Facts:
{bifin, drosku, gizas, gruges, klezok, lisos, plezos, plimiflu, saflak, sizogu} ridi 119
{bredron, druzi, flaplim, fluzu, geflen, gidror, gukek, ketebra, kobrol, komume, kopa, ludris, molo, motris, pleplal, renus, rupla, rusi, sigru, skela, sugro, tribik, trobras, tupimek, tuplam, zorom} ridi 759
{brela, briflak, brigu, didrak, dovok, dripagri, druko, duvo, flaber, flesim, fliromol, gredro, kopur, koro, lakon, legedran, mabis, midusto, novadrol, nukul, numas, retru, stagiklun, stokul, tebregrim, tibrus, toku, traklos, trustol, vege, zatun, zezur} ridi 88
{brodra, dromos, drostor, fatak, flevetu, ganugros, gretro, grobrom, klover, mari, mopi, nezik, skiska, stadrer, stostifler, tedum, tenek, trubor, zivo} ridi 103
{bropirok, dasegi, dodrem, drigrim, fogrol, grelas, grodekla, nuplek, rogul, seku, trude, trutus, vidrigrel, zedres} ridi 690
{fasum, flodrir, flodris, kledul, klezul, koplos, moplum, nodipam, nulestol, plirar, pluvok, rotrer, sifotren, stedrak, stozo, todu, trafir, trikufer, truvek, tudrol, vabegro} ridi 772
{foflaklu, patrim, vuste} ridi 71
{bifin, bredron, dripagri, fasum, flaplim, gizas, kides, lakon, ledral, mobral, moplum, nodipam, nulestol, pluvok, seku, skela, skogril, stadrer, stezik, taplan, tenek, trude, tudrol, vabegro, zatun} tades 375
{braskes, brela, brodra, didrak, druko, fimin, fliromol, fugror, gidror, grofliples, gruges, gukek, gupur, kidok, klover, kluzas, komume, laklu, molo, nelal, novadrol, nukul, patrim, plemete, rusi, saflak, skiska, stagiklun, staplir, stedrak, taguzus, tebregrim, todu, toster, tribik, tupimek, vege, zezur, zipo} tades 450
{briflak, brofu, dodrem, dovok, duvo, fledrono, flesim, flodrir, flukel, grodugre, kelave, kopa, kopur, mabis, nirin, numas, plirar, renus, retru, romi, rupla, sezul, sifotren, staskobal, stozo, trafir, traklos, trebridok, trikufer, trutus, vuste, zedres, zivo} tades 460
{brigu, bustar, dasegi, drosku, flevetu, flodris, fluzu, grazon, gugi, kledul, legedran, lisos, lofek, ludris, nezik, rotrer, sigru, sizogu, stokul, tibrus, trustol, tuple, zorom} tades 692
{bropirok, dromos, fatak, flaber, ganugros, grabro, gredro, gretro, grobrom, kega, klezok, klezul, kobrol, kugrik, leves, malir, malozon, midusto, mopi, motris, nuplek, pleker, pleplal, plezos, plilir, rogul, stostifler, tasok, tedum, trubor, truvek, tuplam, vepor, vidrigrel} tades 942
{busko, dogrom, drigrim, drikin, drostor, druzi, foflaklu, fogrol, geflen, grelas, grodekla, ketebra, koplos, koro, litatim, mari, nade, nodrim, plimiflu, sefla, sugro, toku, trobras} tades 456
brilel (each to the one after it):
bifin > brodra
didrak > zorom > grobrom
dogrom > briflak > stezik
drosku > sizogu
flaber > seku > fasum > pluvok > tudrol > dripagri > romi
flodris > brigu > nezik
fluzu > lakon > geflen > kobrol > ketebra > ludris > motris
foflaklu > druko
gizas > stadrer
grazon > gidror > plirar > gupur > nirin > stagiklun > komume
gredro > midusto
gruges > molo > novadrol > skiska
gukek > zivo > tedum
kelave > braskes > grabro > pleplal > flesim > sifotren > malozon
kluzas > gugi > drigrim > trude > mobral > zedres > grelas
kopa > stozo > tribik > ganugros > tebregrim > laklu > drikin
koro > trobras > duvo
ledral > flevetu > kidok > plilir
lisos > plimiflu
mabis > rupla > traklos > retru
mari > truvek > fatak > tenek
mopi > trubor > fledrono > fimin > klover > trebridok > nelal
nodipam > stedrak > klezul
nulestol > vabegro > rotrer
numas > vidrigrel
plemete > sefla
plezos > dromos > klezok
sigru > stokul > trustol > vuste > legedran > gretro
skela > moplum > drostor > nukul > flaplim > renus > tupimek
staskobal > tasok > rusi
taplan > brofu > kega
todu > brela > zezur > grodugre > tuple > taguzus > nade > bustar
trafir > bredron > dovok > stostifler > flodrir > trikufer > kledul
vege > saflak > toku
vepor > grofliples > rogul > lofek > koplos > grodekla
zipo > dasegi
{bifin, bropirok, drikin, duvo, ganugros, grobrom, grodekla, grodugre, gugi, gupur, kledul, komume, kopa, koplos, koro, malozon, moplum, plimiflu, plirar, pluvok, retru, rogul, sezul, skiska, stagiklun, staplir, stezik, trebridok, trobras, truvek, vege, vepor, zivo} dradro 72
{braskes, bredron, dasegi, dovok, druko, druzi, fledrono, flevetu, flodrir, flodris, foflaklu, fogrol, gidror, gredro, gruges, kelave, klover, kobrol, laklu, lakon, leves, litatim, lofek, molo, mopi, nade, nelal, nulestol, plemete, pleplal, rotrer, skogril, staskobal, stostifler, taguzus, taplan, tasok, tibrus, todu, trafir, traklos, trikufer, trubor, zipo, zorom} dradro 46
{brela, bustar, dogrom, dripagri, dromos, fatak, flukel, fluzu, geflen, gizas, gretro, grofliples, gukek, kega, ketebra, klezul, ludris, malir, mari, midusto, motris, nirin, nodipam, nodrim, novadrol, plilir, rusi, sigru, stadrer, stedrak, stokul, stozo, tebregrim, tedum, tenek, toster, tribik, tuplam, tuple, vuste, zezur} dradro 286
{briflak, brigu, brofu, dodrem, drostor, fasum, fimin, flaber, flaplim, flesim, grabro, grazon, kides, kidok, kluzas, kopur, kugrik, ledral, lisos, mobral, nukul, plezos, renus, saflak, sefla, seku, sifotren, sugro, toku, trustol, tudrol, tupimek, vabegro} dradro 185
{brodra, busko, didrak, drigrim, drosku, fliromol, fugror, grelas, klezok, legedran, mabis, nezik, numas, nuplek, patrim, pleker, romi, rupla, sizogu, skela, trude, trutus, vidrigrel, zatun, zedres} dradro 34
bredron ranik trafir
brigu ranik nezik
dovok ranik kledul
dripagri ranik tudrol, pluvok
drostor ranik skela
fatak ranik tenek
flaber ranik seku
flodrir ranik kledul
flodris ranik brigu
foflaklu ranik druko
ganugros ranik stozo
gizas ranik stadrer
gredro ranik midusto
grelas ranik trude
grobrom ranik zorom
grodekla ranik rogul, koplos
gruges ranik novadrol
gukek ranik tedum
klezok ranik dromos
kobrol ranik geflen
komume ranik plirar
kopa ranik tebregrim, tribik
koro ranik trobras
legedran ranik vuste
molo ranik novadrol
mopi ranik trubor
moplum ranik skela
motris ranik lakon
nezik ranik flodris
nodipam ranik klezul
nulestol ranik rotrer
pleplal ranik flesim
plezos ranik dromos
plirar ranik gidror
pluvok ranik seku
rupla ranik traklos, mabis
sigru ranik stokul
sizogu ranik drosku
skela ranik nukul
stagiklun ranik plirar
stedrak ranik klezul
stostifler ranik kledul
stozo ranik ganugros
tebregrim ranik kopa
todu ranik zezur, brela
toku ranik vege
trafir ranik trikufer
trikufer ranik stostifler
trude ranik grelas
truvek ranik mari
tudrol ranik flaber
tupimek ranik flaplim
zedres ranik drigrim, grelas
zezur ranik brela

Known rows:
tedum: [ 15   1   5   4  -6 -11  10   6  15  -1   6 -23  -6  -4  -4  -6  -4  10
   0   2   1   4   9  -5  -1  -6  -2 -16   4  -7  -7  -9   7   6  17]
bredron: [ 14  15  19  -2 -20  16 -13  11 -11  29   9  -7  -4 -22 -13   3 -22   6
   5 -37   1   4 -15  -3   4 -23  20 -16  42 -30  10 -21 -16 -13  11]
fugror: [  0  19 -12  -6  12  35   6   4   5  -9  10  17   1  -7  10  -4   4 -22
 -12   5   4   2   1 -16  -4  12 -11   2 -12  -9  -1   2  14  11   4]
novadrol: [  6  27   2  -6   9  28   8   7  23 -20  19   3  -8  -9  16   3   1  -1
  -1  10   0  12  19 -19  -7  23 -16  -1 -15   7  -7   0   1  -3  10]
staplir: [ -5  22  -4   1  13  30   1   3  24 -18  -4   8  -8  -7  10 -15  18  -1
  -3  18   8   1  -3 -14 -11  27  -3   0 -18   3  -6  -8   3  -1   6]
dromos: [ 12   7   1  -7  -3   0   7  16  21  14   2 -11  -1 -15  -1 -15  -2   9
   1  -4   7   1  -4  -5   5 -14   4 -11   1  -4 -11 -21  -3  13   3]
busko: [-14  -4 -23 -11  37   7  13 -24   8 -17  17  36  26  16  15  -1  18 -29
   1  22   4  10  15   1   0  24 -19  13 -42   3 -10  14   6  10   0]
trafir: [ -1 -29   0  -2  -8 -19 -30  -6 -26  37   7   8  26  23 -11 -10  -5   1
  11 -25  -5  -9 -10   6  10 -15   6 -15   9  -8  10   2 -22   1   0]
fledrono: [  2 -22   1  -2  -6 -52  23  -1  -6   9   9  -8  15  21 -11   4 -12  -1
   2  -4   1   7  11  12   7 -22  -7 -20   7  -9  -3  10   5  24  -1]
trude: [ -9   0 -13  23  -4 -15 -27 -24 -38  15  -9 -56 -12  11  16  21 -58   7
 -21 -42 -28   9  37  -2 -23 -18  30   9  48   3  10 -10  38 -25  51]
ganugros: [ 16  -2  17  20 -23  -8 -18 -16  -7 -13  -5  -6 -14  11  -5  29  -4  25
  -7   2  -2  -3  -3   2 -14   5   4   5  24 -18  -6   4 -24 -28  27]
kides: [ 15   4   6  12 -22   6   8  23  -1   2 -16 -27 -20 -11 -11 -11 -13  10
 -11  -8   2  -9 -18  -3   2 -14   3 -17  22  -5  10 -16  12  10  -1]
brela: [  4  30   0 -17  15  40   2  18  30  -2  18  10  -4 -24  21 -12   5  -2
   4  -2   7  10   3 -13  -2  17  -2   3 -22  10 -13 -16 -12   3  -1]
flesim: [ -9 -37   5  15  -8 -55  16 -14 -20 -13 -22 -15  -5  31  -8  20  -2  11
   6  10 -16  -4   5  26   8 -15  -8  10  11  12   8  28   9   4 -19]
vuste: [  8 -39  -5   5  -4 -62  15 -19  -5   6  -9 -24   1  14 -19  11   4  12
  -3  22 -15  -4  14   7   3 -14  -7   2  -4   9 -13  16   7   7  17]
truvek: [  3   4  13   2  -1   8 -17   5  17  14   6  -1  -1  -2  10 -10   1  24
   3 -11  10   3  -9   1  -3   3  17 -12  15 -17  -5 -25 -24 -11  18]
zedres: [-32 -51 -16  17  15 -48  -9 -26 -48   1 -19 -19  12  27   3  45 -20   1
  -3  -4 -26   7  15  36 -13 -33  17  31  31  -6  13  30  17 -17  -3]
saflak: [  2  31   6 -22  16  36  11   6  27  -8  15  16  -3 -22  12 -21   6 -10
   8  -1   0   8   0 -15  15  25   3  -5 -26  18  -9 -20  -7  -8   0]
sifotren: [-17 -46 -10  20  -3 -46  20  -9 -20 -15 -31  -9   2  20 -12  15  12   8
   0  20  -1   0 -12  38  -1 -20   5   8  18  -9   8  20  26  13 -20]
vepor: [  3  11   3   2 -10   2 -16  12   9   9 -16  -6  -6  -4  -3 -29   6   1
   6  -7   9 -13 -13 -15  -1   2   1 -15 -14  22  -2 -20  -4  15 -26]

Rows:
No name comes twice in this set of rows, the named rows included.
[  7  24   7  -3   7  32 -14  -5   6  -9  24  12  -5 -11  24  20  -2   8
  -1  -2   1   8  12  -8 -13  29  -3   8   3  -4 -11   1 -23 -28  28]  zezur
[-17   7  -3 -14  26  17 -32 -26   8 -11  11  41  23  13  23 -11  22   0
  21   8   3  -1  11  -3  -1  45   2  14 -50  36 -14  -8 -40 -23  -4]  koro
[  7  -9   0  27 -22  -3  12  10 -19 -16 -26 -30 -27  -4 -16  10 -10  14
 -17   6  -6  -9 -14   0  -5 -13  -1  -1  29 -12  15   6  30   5   4]  mobral
[ -1 -41 -11   0  -9  23  -9  -8 -31  16  30 -20  -7  11 -10  -8 -18  42
  21   0 -33 -15 -15 -17  30  -3  -5 -22  25 -43  35  36  18 -28  48]  stostifler
[  5  11  20  -2 -17   8 -33   0 -13  19  -7  12  -3   0  -4  -4 -10  -3
  10 -29  -3 -18 -16  -3  12   6  13  -3   0  20   5 -18 -26 -17  -6]  plezos
[-20 -12 -14   6  30  -4  12 -29   5 -38  -6  21  15  18  10   5  38   1
  -1  48  11   7  22   4 -14  40 -17  16 -37   6 -13  27  10 -12  10]  koplos
[ 18  11   9   1 -19  11   8  33  15  12  -5 -19 -12 -19  -4 -30 -10   9
 -12 -13   8  -3 -20  -3   6 -12   6 -29  20 -17   2 -31  13  24   2]  vabegro
[-20 -63 -11  17  -4 -22  -2 -17 -42  15   9 -12  10  30 -13   8  -4  32
  17   8 -20 -10  -8  10   9 -15  -1  -7  33 -35  31  42  17 -15  24]  flodrir
[ 17  21  13   0 -28  20 -34   2 -23  33  -4  -2  -7 -15 -24   1 -19 -16
  -5 -40   1 -18 -23 -12   2 -24  12 -17  25 -14  10 -22 -24 -11  -4]  skela
[ 11   5 -25 -13  17  36   5  -5  10  -4  11   8   2 -14   5  -9   6 -23
 -19  17  -6  -2   2 -16   2   8  -1   7 -19  -7 -13  -9  13   2  24]  patrim

The same objects again, as new rows of numbers:
Known rows:
pluvok: [ 18  14  -3 -11  -4  -8  -1 -12   1 -10  -4  -3 -32 -11  -6 -10 -11  22
  28  -6   1  -5  -5  47  11  37]
taguzus: [  8  -1   3  29   2  -7  12   7 -12  10   0  -5  -7  11  -9  11  13  -2
  -3  -5  -2  -6  12  15  -1 -10]
plemete: [ 17  -6   8  16  21  13  -1 -11   5   3  -1  -8  -1  35 -12  25   2   2
  15  -4  -2  -2  16  -6   1  17]
trikufer: [  0  32  -3 -15 -11  -7  -3  -5   4   4  -2  27 -26  12  20  -9  46  -1
  -6  -7  -3  -6 -12  36  -3 -10]
vege: [ 10  -3  22  27  45  12  -4 -12  15   0   1  -6   3  35  -9  14  -2   7
  15  -4   2  -5  10   6  -2  19]
grabro: [ -5  -2  -2 -12  -7   2  -2 -10  -3 -12  -2  -5   6  -5   5  -7  -7  -1
  -4  -2  -1   7  -5  -9  -1   5]
nuplek: [ -3   0  -3 -12  -3  -5  -4   4  14  -5   1  -4   5 -10  -6   5  -6   0
  -5  17  -2  -3   4 -16  -1  -4]
busko: [ -7  -1  -6 -16  -6  -7  -5   0  13 -13  -2  18   9 -12  11  -4  -7  -1
  -6  12   0  11  -6 -14  -1   5]
grobrom: [ -3  12  -4  -2  -9  -9  -2  29 -10  -1   6   7  18 -11  -7 -11  -4   7
  -7  -2   1   3  -6  27  -1 -14]
plilir: [ -6   3  -5 -15  -4  -9  -2  12 -11   2  -1  15  -4  -9  -1  -9  -2  -1
  -5   1  -2  -6  -1  -7   1 -12]
nirin: [ -1  -3  -1  -8  -5  -9  -2  -1 -12  11  -1  -6 -14 -12  -6  -5   0  -2
  -4   0  -4  -6   6  -8  -1 -15]
duvo: [ -2   7  10  11  -6  -9  -1  19 -10   7   1  -4   4 -10  -9  -7  -2  -3
  -6  -3  12  -5  -7  26  -2 -14]
trafir: [  9   8  -4 -14  -7  31  -4 -12  20  -4  -1   4 -19  39  29  -1  27  -1
   6  -8  -5  -4 -15  14  -5  21]
drosku: [ -4  -6   7 -14   4   2  -4 -14  16   1   0  -8 -21   1  29  -5  -6  -3
   2   9  -2  -1 -10 -17   0   8]
fluzu: [ -1  -6  -4 -15  -5  16  -6 -12   0  13  -1  -6  -7   0  19   6 -10  -3
   3   5  -4   8  -2 -14   1  10]
drostor: [ -7  -2  -6 -13  -8  11  -3   8  -6 -10   2  12  34  -8   5 -10  -7   9
  -2   4  -1  38 -11 -16   6   4]
gredro: [ -4  -2  -1 -15  -4  13  -4 -11  14 -15  -2  -6  27   4  -6   0  -8   0
   6   1  -1  21  -9 -14  -2   8]
bropirok: [ -5  -3   4  -5  -2  -1  -5  15  11  -3  -1  -7  24 -12  -8  -6  -9  -1
  -8   3   2  -3  -6  15  -2   9]
stagiklun: [ 17   7   8  33  -4  -9  17  25  -2  10  10  -4  28   7 -10   3   6  -1
  -5  -3   0  -5   3  21  -1 -13]
gugi: [  1  -3  12 -12  -5  13  -7  -9  -1   4  -3  -7  10  -5   9  -8 -10   6
  -5  -1   4   9 -13   3  -1  11]

Rows:
No name comes twice in this set of rows, the named rows included.
[ 17   5   5  44  -7  -6  24  30  -9  19  12   5  15  -2 -10   1  17   3
  -3  -3  -2  -4   1  32  -5 -12]  komume
[ 21  -3  -1  23  -7  -1  20   0  -5  11  -2  -5   8  24 -10  23   2  -1
   7  -6  -2   0   6   4  -3   2]  molo
[ 11  10  11  42  -5  -7   6  29  -9  17   4  -2  -4  -3 -10   1  24   5
  -6  -3  -1  -6  12  38  -2  -9]  skiska
[ 17  42  -7 -13  -7 -12  26   8   6 -14  -2   3 -31 -13 -13  -9  -8  -3
  33  -2  -4  -4   6  21   7   0]  dripagri
[ 10  17  -7 -13  -5 -11  12  -7  -3 -11   0  -1 -32 -11  -8  -9 -11   9
  20  -4  -2  -6  -1  33  17  24]  tudrol

The same objects again, as new rows of numbers:
Known rows:
flaber: [ -5   8 -10   5   3  21  21  -2  -4  -9 -19  14  -6 -24   7]
drosku: [-32   3  -8  -8   8  14   2   3   6   0  -2  14 -12 -23   0]
zivo: [  9   5   4 -11  13  19  -1  23   9  -6 -18  -1 -23   0 -16]
dovok: [ 24 -23  24 -55  33   4  -7 -12  -3 -41 -37 -16 -16  32   0]
grodekla: [ 27  14   0   2   0 -24  19  12  -9  17  16 -11  23  27  -6]
ludris: [ 25   6   7  11  -9 -18 -24 -14  -6  -5  28 -24  20   8  -3]
fatak: [ 23  -7  -3  12  -3  -1  16 -16  -9 -21 -15   7   0   1   1]
trobras: [-26   8   1  12  24  12   5   4  11  20  -6   8   2  -7  -9]
busko: [-10   9  -1   2  -6  -5   9  -1   4  15   7   5  -1  -1   7]
tudrol: [  3  15  -4  35 -19  -6  14 -13 -32  23   1  -5  31   1  15]
brodra: [ -9   4   4 -15  -3  -1   2   4  41   4  12   4 -14  -5   0]
todu: [-10 -27  -9 -26 -15  -9  14  13  39  -7   8  30 -15   3   3]
ketebra: [  9   4   5  17  -7 -17 -12 -14   2  -1  17  -7  16   4   2]
zipo: [-30 -16  -2 -16  -1  -4  -8   8  29   5   8  21 -16  -5  -1]
flaplim: [  3  28   2  31   7   0   6 -26 -23  17   4 -16  30  -3  11]
geflen: [-16   5   2  15  -3  -1 -15 -17  12  -1  10  -1  10 -13   4]
kopa: [  5   9 -10 -18  24  22  10  26  11 -16 -19  11 -22  -7 -17]
rogul: [-13   7  -3  11  19  19   0  13 -21  15 -14  -8   1  -1  -8]
nukul: [ -4  24   2  -7  -6  -9 -26   2  27  13  29 -13  -6  -1   3]
lofek: [ -2  -7   3   5  -4  -9 -15   0  -6   2   7  -5   4   7  -6]

Rows:
No name comes twice in this set of rows, the named rows included.
[ 57   5  -1 -19 -11 -11  -1  22 -14 -21  11 -25   5  26  -6]  zedres
[-17   3  -9   3  13  19  16  12 -13   6 -32  18 -14  -9  -1]  vepor
[-35  11 -10  27   1  17  12 -17 -28  22  -2   7  19 -25  18]  seku
[  9   4  10  -2 -20 -19 -26  -7  24   2  33 -16   5   7  -7]  tebregrim
[ 10   7  13  -2  -6 -18 -22   3  32   7  27 -14   1  16 -17]  klover
[ 20  14   4   0  -1   9 -29   6  -4  -6   6 -35  -6   0   0]  flesim
[ 30  -6  10  -5 -19  -3 -22   3 -17 -19   6 -23  -4   4  -1]  nirin
[ -9 -19 -12 -14  10  -1  22   3  13 -10  -5  32   9  -6  -5]  foflaklu
[ -1  -4   1  -1   3  16 -34  14  -1  -6  -6 -14 -15  -5 -10]  traklos
[  2   8  -5   8  16  16  11  19 -15   9 -16  -5   2   4  -7]  bropirok
[ -5 -35  18 -50  23  20  -4  -6  -1 -35 -50 -10 -20  19   8]  trafir
[-13 -22 -11  16 -12  -3  42 -23 -13  -7 -21  36  17 -10  21]  nodipam
[ 10 -10  -3  -6  -6  12 -40   2 -11 -23   8 -26   3  -8  -3]  vuste
[-33   6  -3 -14  14  14  -7  19  42  18  12  14 -21 -12 -11]  vege
[-10  -7  -1  10 -13  -8  -2 -12   1   2   9   4   5  -3  10]  nodrim

